Here is a tiny trained network, its code and every weight. The questions are about switching its units off for an input and a class, where a switched-off unit gives its printed mean instead of its output.

import numpy as np


def w(rows, s, z=0):
    codes = np.array(rows[::2]) - 128.0
    scale = np.full(codes.shape[1], s)
    scale[-1] = z or s
    return codes * scale


def norm(h):
    return h / np.sqrt((h * h).mean(-1, keepdims=True) + 1e-5)


def f(y):
    return y / 2 * (1 + np.tanh(0.7978845608 * (y + 0.044715 * y**3)))


def log_softmax(a):
    a = a - a.max(-1, keepdims=True)
    return a - np.log(np.exp(a).sum(-1, keepdims=True))


def net(x, mask):
    res = np.array(x, float).reshape(1, 4) / 4 @ E
    u = 0
    for l in range(4):
        y = f(norm(res) @ A[l][:, :-1].T + A[l][:, -1])
        res = res + np.where(mask[u : u + 9], y, B[l][:, -1]) @ B[l][:, :-1]
        u += 9
    return log_softmax(norm(res)[-1] @ U[:, :-1].T + U[:, -1])


A, B = {}, {}
E = w([
[180,119,252,110,149,123,102],'x0',
[108,194,130,201,101,97,49],'x1',
[144,201,121,82,170,95,135],'x2',
[169,132,110,157,141,133,137],'x3',
],0.011)
A[0] = w([
[136,185,107,78,182,133,124,76],'0.n0',
[160,97,197,92,166,106,105,44],'0.n1',
[124,171,129,159,116,119,108,61],'0.n2',
[124,176,128,58,123,63,110,100],'0.n3',
[18,141,158,55,79,108,124,140],'0.n4',
[111,67,149,153,69,174,120,122],'0.n5',
[132,149,121,116,152,58,146,1],'0.n6',
[39,119,167,57,88,99,101,83],'0.n7',
[254,127,79,202,173,144,138,125],'0.n8',
],0.0092,0.0072)
B[0] = w([
[204,164,129,98,20,195,153,177],'0.n0',
[193,147,118,138,154,225,129,229],'0.n1',
[38,138,178,88,111,132,65,145],'0.n2',
[190,172,161,121,68,191,171,206],'0.n3',
[139,160,150,251,211,174,205,240],'0.n4',
[190,197,160,91,52,208,158,243],'0.n5',
[146,150,117,119,75,39,156,89],'0.n6',
[86,161,221,245,193,155,209,163],'0.n7',
[32,184,254,222,190,188,236,252],'0.n8',
],0.008,0.0027)
A[1] = w([
[52,121,49,115,92,104,129,28],'1.n0',
[190,3,62,136,197,155,78,3],'1.n1',
[159,210,116,45,191,52,125,95],'1.n2',
[132,198,189,180,87,158,21,92],'1.n3',
[95,73,171,81,178,43,199,8],'1.n4',
[149,35,139,182,62,183,67,64],'1.n5',
[233,167,81,209,109,207,125,44],'1.n6',
[158,67,209,67,150,119,65,16],'1.n7',
[200,107,134,99,157,214,228,122],'1.n8',
],0.0071,0.0048)
B[1] = w([
[225,182,59,146,171,164,102,134],'1.n0',
[94,244,152,37,91,85,123,120],'1.n1',
[203,152,200,162,9,172,212,141],'1.n2',
[115,97,94,63,147,6,91,221],'1.n3',
[85,176,136,127,139,4,133,118],'1.n4',
[228,220,168,78,66,98,213,145],'1.n5',
[29,149,172,47,97,176,79,164],'1.n6',
[253,131,118,236,196,181,107,136],'1.n7',
[35,138,113,76,131,24,61,255],'1.n8',
],0.0076,0.0069)
A[2] = w([
[120,168,48,128,134,199,152,94],'2.n0',
[151,20,115,38,172,138,165,15],'2.n1',
[129,118,164,172,123,132,201,66],'2.n2',
[128,43,147,150,46,160,111,2],'2.n3',
[164,130,179,106,163,126,115,62],'2.n4',
[50,139,115,78,106,86,24,92],'2.n5',
[104,25,147,175,47,138,122,82],'2.n6',
[134,148,126,196,94,103,28,16],'2.n7',
[160,172,140,94,7,158,163,115],'2.n8',
],0.011,0.0048)
B[2] = w([
[192,92,144,167,130,156,99,207],'2.n0',
[64,193,67,123,125,6,85,186],'2.n1',
[87,142,156,133,173,164,165,138],'2.n2',
[183,217,116,83,129,121,162,131],'2.n3',
[146,87,90,171,136,157,131,202],'2.n4',
[65,64,130,74,132,170,118,244],'2.n5',
[217,235,144,109,140,120,190,144],'2.n6',
[96,170,117,98,141,30,153,208],'2.n7',
[160,165,168,48,88,196,139,253],'2.n8',
],0.013,0.0049)
A[3] = w([
[89,175,168,255,192,126,248,93],'3.n0',
[210,23,169,181,138,142,63,120],'3.n1',
[187,123,198,43,180,114,69,103],'3.n2',
[244,49,81,180,165,143,51,148],'3.n3',
[126,85,117,39,139,15,129,100],'3.n4',
[145,110,22,148,182,178,161,122],'3.n5',
[142,71,198,145,136,183,74,2],'3.n6',
[87,3,166,155,153,221,58,122],'3.n7',
[175,73,36,188,131,184,81,73],'3.n8',
],0.0091,0.009)
B[3] = w([
[65,95,167,171,223,157,212,222],'3.n0',
[215,116,60,207,174,147,138,200],'3.n1',
[174,119,65,170,86,120,156,243],'3.n2',
[177,65,68,194,183,139,66,214],'3.n3',
[51,141,94,163,114,89,113,254],'3.n4',
[180,91,154,174,146,115,153,153],'3.n5',
[188,195,122,247,114,75,117,124],'3.n6',
[111,66,87,119,137,189,180,206],'3.n7',
[211,119,123,98,204,140,88,154],'3.n8',
],0.014,0.0046)
U = w([
[62,174,78,61,104,7,44,157],'0',
[242,219,162,51,35,193,198,138],'1',
[234,61,54,193,152,150,58,150],'2',
[92,178,204,208,205,145,206,128],'3',
[80,86,141,92,137,208,110,167],'4',
[179,31,144,73,95,134,7,3],'5',
],0.016,0.018)

Each question gives the input, the list of numbers given to net, and the class t.
The units are the neurons (one row each of A and B). Each row of codes is followed by its name. A weight is (code - 128) times the scale printed after its matrix; where a second scale follows, it is the last column's (A, B and U).
mask holds one flag per neuron, layer by layer. A switched-off neuron (its flag False) gives its mean, the last column of its row in B, instead of its output. The means were averaged over made-up inputs and are rounded, as every weight is.
A unit's drop is (log p(t) with every unit on - log p(t) with that unit switched off) / (log p(t) with every unit on - log p(t) with every unit switched off).
The circuit of an input: a set's keep is (log p(t) with only the set's units on - log p(t) with every unit switched off) / (log p(t) with every unit on - log p(t) with every unit switched off). Starting from the 12 units with the biggest drops (on a tie, the unit counted first), units are removed one at a time, each time the one whose removal leaves the highest keep (on an exact tie, the one counted first), for as long as the keep stays at least 0.8.
circuit, biggest first: the units of the circuit, biggest drop first
most important unit: the unit with the biggest drop
k most important neurons: the k neurons with the biggest drops, biggest first
top k neurons in layer l: the k neurons of layer l with the biggest drops, biggest first
input [2,-7,7,-5], class 0: circuit, biggest first : (2.n1)
input [-7,-7,8,-7], class 1: 4 most important neurons : (1.n3, 1.n2, 0.n0, 0.n8)
input [5,-7,7,6], class 0: 3 most important neurons : (1.n8, 2.n1, 0.n5)
input [2,1,-3,2], class 4: 2 most important neurons : (2.n5, 0.n5)
input [7,2,-7,7], class 1: 4 most important neurons : (0.n5, 0.n4, 1.n5, 0.n7)
input [6,-1,6,-1], class 1: top 2 neurons in layer 0 : (0.n3, 0.n0)
input [1,2,3,3], class 4: 4 most important neurons : (1.n5, 0.n0, 0.n4, 1.n2)
input [0,-5,-3,-7], class 3: 2 most important neurons : (0.n7, 0.n4)
input [-4,4,7,8], class 3: top 2 neurons in layer 0 : (0.n8, 0.n5)
input [4,0,3,1], class 2: top 2 neurons in layer 3 : (3.n2, 3.n6)
input [-8,7,2,-1], class 2: 3 most important neurons : (1.n8, 2.n0, 1.n0)
input [7,-2,-6,1], class 2: 3 most important neurons : (1.n7, 2.n4, 0.n0)
input [-6,4,-3,-5], class 2: circuit, biggest first : (2.n0, 1.n8)
input [2,7,-3,-8], class 3: 3 most important neurons : (0.n7, 0.n4, 1.n8)
input [8,5,7,3], class 2: 2 most important neurons : (2.n4, 0.n5)
input [4,5,-5,-8], class 3: 2 most important neurons : (0.n7, 0.n4)
input [-4,0,6,8], class 3: most important unit : 0.n8
input [7,6,5,7], class 2: top 2 neurons in layer 1 : (1.n8, 1.n3)
input [-5,8,-6,8], class 0: top 3 neurons in layer 1 : (1.n3, 1.n6, 1.n2)
input [-1,0,-5,-4], class 1: most important unit : 0.n5
input [-8,8,-8,6], class 0: top 2 neurons in layer 2 : (2.n7, 2.n4)
